Here is a tiny trained network, its code and every weight. The questions are about switching its units off for an input and a class, where a switched-off unit gives its printed mean instead of its output.

import numpy as np


def w(rows, s, z=0):
    codes = np.array(rows[::2]) - 128.0
    scale = np.full(codes.shape[1], s)
    scale[-1] = z or s
    return codes * scale


def f(y):
    return y / 2 * (1 + np.tanh(0.7978845608 * (y + 0.044715 * y**3)))


def log_softmax(a):
    a = a - a.max(-1, keepdims=True)
    return a - np.log(np.exp(a).sum(-1, keepdims=True))


def net(x, mask):
    res = np.array(x, float).reshape(1, 5) / 4 @ E
    y = f(res @ A[0][:, :-1].T + A[0][:, -1])
    res = res + np.where(mask, y, B[0][:, -1]) @ B[0][:, :-1]
    return log_softmax(res[-1] @ U[:, :-1].T + U[:, -1])


A, B = {}, {}
E = w([
[79,153,142,164,149,94,34,113,197,165,125,113],'x0',
[160,174,106,180,151,170,145,131,62,71,121,31],'x1',
[111,95,71,135,249,110,211,176,160,143,104,100],'x2',
[182,125,209,111,199,115,125,178,104,185,109,120],'x3',
[79,199,115,177,225,189,107,139,50,177,117,214],'x4',
],0.011)
A[0] = w([
[126,136,193,121,88,165,82,131,117,127,108,108,52],'N0',
[112,104,133,110,176,135,137,146,165,107,118,98,98],'N1',
[87,146,131,194,157,185,125,157,85,141,141,180,70],'N2',
[118,122,120,166,148,142,32,160,171,155,111,89,66],'N3',
[160,146,246,118,162,82,141,161,98,144,113,112,6],'N4',
[110,119,145,52,128,119,148,151,180,182,139,200,95],'N5',
[152,95,136,132,121,150,166,158,89,108,122,165,102],'N6',
[141,137,145,114,99,131,85,118,96,138,93,134,41],'N7',
[142,167,147,145,125,103,144,144,120,104,95,83,61],'N8',
[135,151,130,166,148,159,127,127,112,128,159,71,25],'N9',
[154,146,75,136,157,126,151,156,172,165,76,125,70],'N10',
],0.012,0.0023)
B[0] = w([
[98,97,157,176,216,141,51,200,171,25,80,142,182],'N0',
[96,69,191,99,126,130,125,225,59,39,137,208,183],'N1',
[69,37,172,74,97,62,127,149,26,201,52,51,249],'N2',
[230,185,110,2,179,121,102,93,47,163,202,90,200],'N3',
[42,200,2,145,31,45,198,128,78,69,159,142,213],'N4',
[156,189,149,194,43,228,190,130,185,197,118,82,253],'N5',
[220,30,64,98,207,119,106,89,86,157,241,137,189],'N6',
[127,121,198,116,150,168,84,129,99,28,149,211,164],'N7',
[114,156,235,174,92,181,189,33,200,166,45,104,158],'N8',
[228,234,143,199,18,177,197,144,250,230,124,217,173],'N9',
[83,88,101,138,227,222,53,156,70,74,87,210,201],'N10',
],0.007,0.012)
U = w([
[168,193,198,206,105,215,176,125,150,193,115,138,91],'0',
[120,115,190,128,179,180,89,177,108,41,117,231,44],'1',
[108,73,213,64,88,71,144,145,99,133,80,11,175],'2',
[47,209,41,128,82,111,138,88,86,93,178,129,253],'3',
[228,156,132,40,165,157,115,77,80,154,254,118,68],'4',
],0.0089,0.0033)

Each question gives the input, the list of numbers given to net, and the class t.
The units are the neurons (one row each of A and B). Each row of codes is followed by its name. A weight is (code - 128) times the scale printed after its matrix; where a second scale follows, it is the last column's (A, B and U).
mask holds one flag per neuron, in row order. A switched-off neuron (its flag False) gives its mean, the last column of its row in B, instead of its output. The means were averaged over made-up inputs and are rounded, as every weight is.
A unit's drop is (log p(t) with every unit on - log p(t) with that unit switched off) / (log p(t) with every unit on - log p(t) with every unit switched off).
The circuit of an input: a set's keep is (log p(t) with only the set's units on - log p(t) with every unit switched off) / (log p(t) with every unit on - log p(t) with every unit switched off). Starting from all 11 units, units are removed one at a time, each time the one whose removal leaves the highest keep (on an exact tie, the one counted first), for as long as the keep stays at least 0.8.
circuit, biggest first: the units of the circuit, biggest drop first
k most important neurons: the k neurons with the biggest drops, biggest first
drop when u is switched off: that unit's drop, to one decimal
input [6,-8,-8,-1,-8], class 0: circuit, biggest first => N5
input [5,5,0,-5,3], class 0: 2 most important neurons => N9, N4
input [1,-8,-1,-7,1], class 0: 2 most important neurons => N5, N4
input [-3,-6,4,-6,-5], class 0: circuit, biggest first => N2, N5
input [5,6,4,1,7], class 2: 2 most important neurons => N2, N5
input [6,2,-2,-2,-2], class 4: 3 most important neurons => N3, N2, N4
input [-2,1,-8,-6,-4], class 1: circuit, biggest first => N0, N7
input [8,7,4,0,-7], class 4: 2 most important neurons => N3, N5
input [7,-6,1,-1,-1], class 4: 4 most important neurons => N3, N9, N8, N0
input [-1,2,-4,2,-4], class 1: circuit, biggest first => N2, N0
input [-8,2,5,0,-5], class 4: 2 most important neurons => N6, N2
input [2,7,-1,6,8], class 2: 2 most important neurons => N2, N5
input [8,-7,6,-8,8], class 2: 3 most important neurons => N2, N4, N9
input [-8,-2,-2,-6,-2], class 4: circuit, biggest first => N6
input [-2,-4,-6,2,-4], class 1: 3 most important neurons => N0, N2, N7
input [-6,1,3,1,-4], class 4: 3 most important neurons => N2, N6, N0
input [-8,5,1,2,7], class 4: 2 most important neurons => N6, N9
input [-7,1,-4,-3,6], class 4: 2 most important neurons => N6, N4
input [-2,2,-1,-5,6], class 2: 2 most important neurons => N2, N4
input [-3,-7,-8,-4,2], class 1: circuit, biggest first => N0
input [0,-8,-4,-8,-4], class 0: circuit, biggest first => N5, N4
input [3,-8,-5,-3,7], class 0: drop when N2 is switched off => 0.0
input [8,1,8,-4,7], class 1: drop when N1 is switched off => 0.4
input [3,-3,-2,5,2], class 3: drop when N4 is switched off => 0.8
input [-3,-4,-1,6,8], class 2: drop when N2 is switched off => 1.1
